Below is a small trained network, with its code and all its weights. Each question gives an input and a class and asks what happens when units are switched off, that is, made to give their printed mean instead of their output.

import numpy as np


def w(rows, s, z=0):
    codes = np.array(rows[::2]) - 128.0
    scale = np.full(codes.shape[1], s)
    scale[-1] = z or s
    return codes * scale


def f(y):
    return np.maximum(y, 0)


def log_softmax(a):
    a = a - a.max(-1, keepdims=True)
    return a - np.log(np.exp(a).sum(-1, keepdims=True))


def net(x, mask):
    res = np.array(x, float).reshape(1, 7) / 4 @ E
    y = f(res @ A[0][:, :-1].T + A[0][:, -1])
    res = res + np.where(mask, y, B[0][:, -1]) @ B[0][:, :-1]
    return log_softmax(res[-1] @ U[:, :-1].T + U[:, -1])


A, B = {}, {}
E = w([
[125,123,126,127],'x0',
[209,209,34,238],'x1',
[128,130,129,128],'x2',
[128,128,128,129],'x3',
[129,130,134,127],'x4',
[72,61,172,254],'x5',
[232,2,160,117],'x6',
],0.0073)
A[0] = w([
[144,102,123,227,137],'N0',
[120,127,157,66,82],'N1',
[129,144,236,19,86],'N2',
[34,209,98,132,75],'N3',
[149,133,79,158,66],'N4',
[212,49,119,143,99],'N5',
[178,78,134,123,75],'N6',
[65,88,212,175,97],'N7',
[191,113,155,128,254],'N8',
[151,138,68,174,78],'N9',
[139,167,97,179,173],'N10',
[65,188,148,121,49],'N11',
[152,73,141,162,97],'N12',
[226,159,65,187,38],'N13',
[49,179,102,176,105],'N14',
[61,98,173,88,73],'N15',
[237,217,91,179,132],'N16',
[92,90,109,165,204],'N17',
[60,69,206,253,78],'N18',
[150,167,159,99,99],'N19',
[201,168,90,21,67],'N20',
],0.011)
B[0] = w([
[152,131,63,68,195],'N0',
[150,74,92,177,151],'N1',
[139,61,108,125,192],'N2',
[117,129,208,174,171],'N3',
[130,42,104,141,142],'N4',
[87,172,204,184,178],'N5',
[154,148,194,195,147],'N6',
[150,102,59,128,178],'N7',
[16,179,161,97,248],'N8',
[114,51,126,175,158],'N9',
[136,87,149,57,200],'N10',
[114,87,165,190,143],'N11',
[131,182,167,188,154],'N12',
[129,32,121,154,177],'N13',
[135,161,188,146,176],'N14',
[163,8,113,117,163],'N15',
[102,67,117,101,221],'N16',
[113,200,109,77,204],'N17',
[172,169,51,155,206],'N18',
[153,133,131,123,138],'N19',
[254,244,89,163,179],'N20',
],0.01,0.012)
U = w([
[243,167,65,179,138],'0',
[133,27,125,135,1],'1',
[91,152,160,91,249],'2',
[133,146,251,226,32],'3',
[84,154,140,75,184],'4',
[83,156,137,82,185],'5',
],0.011,0.0072)

Each question gives the input, the list of numbers given to net, and the class t.
The units are the neurons (one row each of A and B). Each row of codes is followed by its name. A weight is (code - 128) times the scale printed after its matrix; where a second scale follows, it is the last column's (A, B and U).
mask holds one flag per neuron, in row order. A switched-off neuron (its flag False) gives its mean, the last column of its row in B, instead of its output. The means were averaged over made-up inputs and are rounded, as every weight is.
A unit's drop is (log p(t) with every unit on - log p(t) with that unit switched off) / (log p(t) with every unit on - log p(t) with every unit switched off).
The circuit of an input: a set's keep is (log p(t) with only the set's units on - log p(t) with every unit switched off) / (log p(t) with every unit on - log p(t) with every unit switched off). Starting from the 12 units with the biggest drops (on a tie, the unit counted first), units are removed one at a time, each time the one whose removal leaves the highest keep (on an exact tie, the one counted first), for as long as the keep stays at least 0.8.
units of the circuit, in order: the units of the circuit, biggest drop first
unit that matters most: the unit with the biggest drop
k most important neurons: the k neurons with the biggest drops, biggest first
drop of u: that unit's drop, to one decimal
input [5,8,6,5,7,4,0], class 1: unit that matters most => N13
input [0,0,0,6,6,7,8], class 3: 4 most important neurons => [N5, N12, N8, N6]
input [2,8,8,0,8,4,1], class 1: units of the circuit, in order => [N13, N16]
input [7,-4,-6,3,2,7,7], class 0: 3 most important neurons => [N18, N7, N0]
input [-7,7,-5,3,5,5,6], class 1: 4 most important neurons => [N13, N0, N16, N9]
input [3,0,-5,-8,1,3,8], class 3: 3 most important neurons => [N5, N6, N12]
input [1,-1,1,1,2,7,8], class 3: 2 most important neurons => [N5, N12]
input [0,8,2,0,-3,3,7], class 1: 3 most important neurons => [N13, N0, N16]
input [-1,6,6,1,-1,-5,-3], class 1: units of the circuit, in order => [N16, N13]
input [-8,0,-1,4,3,3,-6], class 3: units of the circuit, in order => [N3, N14]
input [5,1,3,1,6,7,6], class 0: 3 most important neurons => [N18, N0, N7]
input [-7,5,5,2,8,5,5], class 5: units of the circuit, in order => [N0, N8, N20]
input [7,2,4,6,-2,-4,8], class 3: units of the circuit, in order => [N5, N6]
input [5,4,0,7,-2,-1,6], class 4: units of the circuit, in order => [N8]
input [6,-1,-3,-3,4,-7,-3], class 0: 2 most important neurons => [N20, N8]
input [-3,-2,0,-6,-1,7,-5], class 0: 3 most important neurons => [N18, N8, N7]
input [-8,7,8,2,2,-5,6], class 2: 2 most important neurons => [N8, N5]
input [6,-2,-6,-2,2,-2,7], class 3: 3 most important neurons => [N5, N6, N0]
input [6,-1,-3,-1,4,-3,5], class 3: 2 most important neurons => [N0, N5]
input [5,-4,-4,3,5,-3,-8], class 3: unit that matters most => N3
input [-1,-3,-6,3,-1,6,0], class 0: drop of N10 => 0.1
input [-5,6,4,6,-4,-2,-3], class 1: drop of N14 => 0.0
input [-7,-6,-8,2,0,8,0], class 0: drop of N18 => 0.5
input [3,-7,3,3,-5,-8,6], class 0: drop of N20 => 1.3
input [2,6,-5,-6,-1,0,-6], class 1: 2 most important neurons => [N16, N8]
